Here is a tiny trained network, its code and every weight. The questions are about switching its units off for an input and a class, where a switched-off unit gives its printed mean instead of its output.

import numpy as np


def w(rows, s, z=0):
    codes = np.array(rows[::2]) - 128.0
    scale = np.full(codes.shape[1], s)
    scale[-1] = z or s
    return codes * scale


def norm(h):
    return h / np.sqrt((h * h).mean(-1, keepdims=True) + 1e-5)


def f(y):
    return y / 2 * (1 + np.tanh(0.7978845608 * (y + 0.044715 * y**3)))


def log_softmax(a):
    a = a - a.max(-1, keepdims=True)
    return a - np.log(np.exp(a).sum(-1, keepdims=True))


def net(x, mask):
    res = np.array(x, float).reshape(1, 4) / 4 @ E
    u = 0
    for l in range(2):
        y = f(norm(res) @ A[l][:, :-1].T + A[l][:, -1])
        res = res + np.where(mask[u : u + 5], y, B[l][:, -1]) @ B[l][:, :-1]
        u += 5
    return log_softmax(norm(res)[-1] @ U[:, :-1].T + U[:, -1])


A, B = {}, {}
E = w([
[175,170,79,151,108,201,65,141,171,196,206],'x0',
[150,180,226,220,182,153,100,158,27,209,117],'x1',
[2,121,156,81,112,224,112,147,39,111,190],'x2',
[125,112,127,148,111,125,108,108,125,126,127],'x3',
],0.013)
A[0] = w([
[198,163,59,134,101,233,72,154,195,211,240,187],'0.n1',
[135,85,23,57,76,98,135,105,253,62,127,244],'0.n2',
[10,127,160,109,116,213,116,129,90,134,169,2],'0.n3',
[5,76,15,19,45,168,125,121,180,32,184,75],'0.n4',
[213,133,136,146,136,92,127,155,92,147,91,147],'0.n5',
],0.012,0.0038)
B[0] = w([
[128,176,80,144,123,143,145,76,175,79,204,253],'0.n1',
[81,122,132,117,111,152,109,192,2,144,160,241],'0.n2',
[89,101,89,83,142,124,112,155,91,130,134,199],'0.n3',
[155,137,137,134,171,114,143,61,241,118,90,245],'0.n4',
[112,105,145,186,132,134,127,100,148,118,113,159],'0.n5',
],0.018,0.021)
A[1] = w([
[118,55,95,69,155,165,57,204,121,207,5,192],'1.n1',
[181,181,102,102,36,137,177,120,104,96,181,25],'1.n2',
[57,147,118,111,119,158,149,150,14,86,203,130],'1.n3',
[198,187,100,152,83,185,90,129,197,160,183,1],'1.n4',
[129,143,29,108,123,245,31,159,157,208,202,156],'1.n5',
],0.02,0.0027)
B[1] = w([
[121,140,210,108,129,107,238,88,50,84,124,172],'1.n1',
[109,112,199,149,141,130,65,193,114,141,33,180],'1.n2',
[117,128,95,131,83,105,99,212,63,99,132,254],'1.n3',
[127,70,209,19,140,94,233,118,7,235,195,208],'1.n4',
[179,138,64,203,99,146,28,156,240,124,53,246],'1.n5',
],0.017,0.027)
U = w([
[75,126,126,117,107,92,162,171,6,49,115,238],'0',
[150,141,62,145,64,128,41,216,114,140,143,193],'1',
[71,123,139,43,166,108,194,65,140,42,85,5],'2',
[112,142,56,92,152,155,102,71,225,123,176,56],'3',
[156,128,183,227,137,96,156,93,124,105,49,138],'4',
[177,123,160,152,127,114,147,97,122,215,184,80],'5',
],0.016,0.0028)

Each question gives the input, the list of numbers given to net, and the class t.
The units are the neurons (one row each of A and B). Each row of codes is followed by its name. A weight is (code - 128) times the scale printed after its matrix; where a second scale follows, it is the last column's (A, B and U).
mask holds one flag per neuron, layer by layer. A switched-off neuron (its flag False) gives its mean, the last column of its row in B, instead of its output. The means were averaged over made-up inputs and are rounded, as every weight is.
A unit's drop is (log p(t) with every unit on - log p(t) with that unit switched off) / (log p(t) with every unit on - log p(t) with every unit switched off).
The circuit of an input: a set's keep is (log p(t) with only the set's units on - log p(t) with every unit switched off) / (log p(t) with every unit on - log p(t) with every unit switched off). Starting from all 10 units, units are removed one at a time, each time the one whose removal leaves the highest keep (on an exact tie, the one counted first), for as long as the keep stays at least 0.8.
units of the circuit, in order: the units of the circuit, biggest drop first
unit that matters most: the unit with the biggest drop
top k neurons: the k neurons with the biggest drops, biggest first
k most important neurons of layer l: the k neurons of layer l with the biggest drops, biggest first
drop of u: that unit's drop, to one decimal
input [0,-5,-3,8], class 0: units of the circuit, in order -> [0.n1; 1.n1]
input [3,3,-3,-3], class 5: units of the circuit, in order -> [1.n4]
input [-7,2,-4,-6], class 4: top 2 neurons -> [0.n2; 1.n3]
input [-1,-2,4,-1], class 2: top 2 neurons -> [0.n4; 0.n1]
input [-5,6,-5,8], class 4: top 3 neurons -> [0.n2; 1.n4; 1.n3]
input [2,0,7,-4], class 3: units of the circuit, in order -> [0.n2; 1.n3]
input [8,-1,7,-4], class 3: top 2 neurons -> [0.n2; 0.n4]
input [-1,0,3,8], class 2: 2 most important neurons of layer 0 -> [0.n1; 0.n2]
input [6,5,0,-7], class 5: top 4 neurons -> [0.n2; 1.n4; 0.n3; 1.n3]
input [0,1,1,8], class 0: units of the circuit, in order -> [0.n1; 1.n1]
input [-1,-6,7,-5], class 2: top 2 neurons -> [0.n4; 0.n1]
input [-4,1,-3,-3], class 4: 3 most important neurons of layer 0 -> [0.n2; 0.n3; 0.n1]
input [8,-3,1,7], class 3: 2 most important neurons of layer 0 -> [0.n4; 0.n1]
input [1,-3,2,-3], class 3: unit that matters most -> 0.n4
input [-2,8,-2,8], class 4: 2 most important neurons of layer 0 -> [0.n2; 0.n1]
input [8,7,-6,-3], class 5: top 2 neurons -> [1.n4; 0.n2]
input [-8,6,-3,2], class 4: top 4 neurons -> [0.n2; 1.n3; 1.n4; 0.n3]
input [-2,2,-7,0], class 4: 3 most important neurons of layer 1 -> [1.n4; 1.n3; 1.n5]
input [-7,6,-1,2], class 4: top 4 neurons -> [0.n2; 1.n3; 0.n3; 1.n4]
input [3,-3,8,-5], class 3: units of the circuit, in order -> [0.n4]
input [-6,-5,1,3], class 2: top 2 neurons -> [0.n4; 1.n3]
input [-5,-8,3,4], class 2: 2 most important neurons of layer 1 -> [1.n5; 1.n3]
input [5,6,-1,-4], class 5: top 2 neurons -> [0.n2; 1.n4]
input [-5,-6,-8,1], class 0: top 3 neurons -> [0.n2; 0.n1; 1.n5]
input [-1,-7,-5,7], class 0: top 3 neurons -> [0.n2; 0.n1; 1.n1]
input [-5,2,-2,4], class 4: top 3 neurons -> [0.n2; 1.n3; 1.n4]
input [-6,5,-5,2], class 4: units of the circuit, in order -> [1.n3]
input [0,0,-5,5], class 0: top 3 neurons -> [0.n4; 0.n1; 1.n5]
input [-3,1,-2,-3], class 4: 3 most important neurons of layer 0 -> [0.n2; 0.n1; 0.n3]
input [-3,-7,6,6], class 2: drop of 0.n4 -> 1.5
